Here is a tiny trained network, its code and every weight. The questions are about switching its units off for an input and a class, where a switched-off unit gives its printed mean instead of its output.

import numpy as np


def w(rows, s, z=0):
    codes = np.array(rows[::2]) - 128.0
    scale = np.full(codes.shape[1], s)
    scale[-1] = z or s
    return codes * scale


def norm(h):
    return h / np.sqrt((h * h).mean(-1, keepdims=True) + 1e-5)


def f(y):
    return y / 2 * (1 + np.tanh(0.7978845608 * (y + 0.044715 * y**3)))


def log_softmax(a):
    a = a - a.max(-1, keepdims=True)
    return a - np.log(np.exp(a).sum(-1, keepdims=True))


def net(x, mask):
    res = np.array(x, float).reshape(1, 8) / 4 @ E
    u = 0
    for l in range(2):
        y = f(norm(res) @ A[l][:, :-1].T + A[l][:, -1])
        res = res + np.where(mask[u : u + 4], y, B[l][:, -1]) @ B[l][:, :-1]
        u += 4
    return log_softmax(norm(res)[-1] @ U[:, :-1].T + U[:, -1])


A, B = {}, {}
E = w([
[154,126,46,121,116,77,78,154],'x0',
[137,100,184,211,205,96,213,39],'x1',
[204,153,87,146,85,123,105,83],'x2',
[181,171,105,185,66,176,179,93],'x3',
[123,40,200,148,111,253,127,17],'x4',
[55,95,242,60,169,116,158,142],'x5',
[161,101,97,213,149,118,173,197],'x6',
[78,86,123,180,170,106,178,198],'x7',
],0.0075)
A[0] = w([
[112,111,130,3,91,163,29,126,98],'L0N1',
[35,97,227,43,204,77,130,127,2],'L0N2',
[42,55,184,84,187,152,172,187,113],'L0N3',
[130,119,202,152,107,145,161,88,75],'L0N4',
],0.012,0.0052)
B[0] = w([
[49,222,105,58,131,194,113,103,236],'L0N1',
[172,185,250,122,123,42,106,167,240],'L0N2',
[76,80,121,215,132,116,104,123,254],'L0N3',
[155,98,119,133,115,164,154,148,182],'L0N4',
],0.014,0.0089)
A[1] = w([
[150,171,62,118,145,105,152,138,136],'L1N1',
[108,106,184,84,129,65,133,143,5],'L1N2',
[181,124,120,134,145,168,200,36,119],'L1N3',
[148,161,6,126,127,60,125,202,131],'L1N4',
],0.021,0.0021)
B[1] = w([
[100,117,84,215,150,90,172,147,187],'L1N1',
[201,103,217,104,180,94,142,129,191],'L1N2',
[198,11,145,29,97,173,114,121,198],'L1N3',
[249,240,33,173,139,33,163,97,249],'L1N4',
],0.014)
U = w([
[36,75,111,210,130,132,153,172,2],'0',
[120,145,248,134,154,53,119,147,201],'1',
[42,222,98,51,93,183,98,115,165],'2',
[196,195,29,163,119,56,163,126,169],'3',
[175,43,135,79,85,179,141,109,106],'4',
],0.014,0.0023)

Each question gives the input, the list of numbers given to net, and the class t.
The units are the neurons (one row each of A and B). Each row of codes is followed by its name. A weight is (code - 128) times the scale printed after its matrix; where a second scale follows, it is the last column's (A, B and U).
mask holds one flag per neuron, layer by layer. A switched-off neuron (its flag False) gives its mean, the last column of its row in B, instead of its output. The means were averaged over made-up inputs and are rounded, as every weight is.
A unit's drop is (log p(t) with every unit on - log p(t) with that unit switched off) / (log p(t) with every unit on - log p(t) with every unit switched off).
The circuit of an input: a set's keep is (log p(t) with only the set's units on - log p(t) with every unit switched off) / (log p(t) with every unit on - log p(t) with every unit switched off). Starting from all 8 units, units are removed one at a time, each time the one whose removal leaves the highest keep (on an exact tie, the one counted first), for as long as the keep stays at least 0.8.
circuit, biggest first: the units of the circuit, biggest drop first
unit that matters most: the unit with the biggest drop
top k neurons: the k neurons with the biggest drops, biggest first
drop when u is switched off: that unit's drop, to one decimal
input [2,-4,-6,7,2,5,1,0], class 0: unit that matters most	L0N3
input [-2,5,-3,6,-5,-4,-6,-4], class 4: circuit, biggest first	L0N2; L1N4
input [-4,-5,3,7,5,-4,-8,-1], class 2: top 2 neurons	L0N1; L1N2
input [-5,6,4,-1,8,2,-1,5], class 4: top 2 neurons	L1N3; L0N4
input [4,-4,1,-4,-3,1,-6,7], class 1: top 2 neurons	L0N2; L1N2
input [4,5,-6,-2,4,-3,-5,-8], class 2: top 2 neurons	L0N1; L1N2
input [5,0,-3,7,5,4,-4,-2], class 4: top 2 neurons	L1N3; L0N2
input [7,2,0,-4,-2,2,-8,-2], class 1: top 2 neurons	L0N2; L1N2
input [-6,-5,2,-4,-1,0,-7,2], class 2: drop when L0N1 is switched off	1.6
input [-4,4,-2,4,8,-5,-6,7], class 4: drop when L1N3 is switched off	0.0
input [-7,-1,-4,1,-7,3,6,-4], class 1: drop when L1N4 is switched off	0.1
input [-8,-3,6,1,2,-1,-8,-3], class 2: drop when L0N1 is switched off	0.7
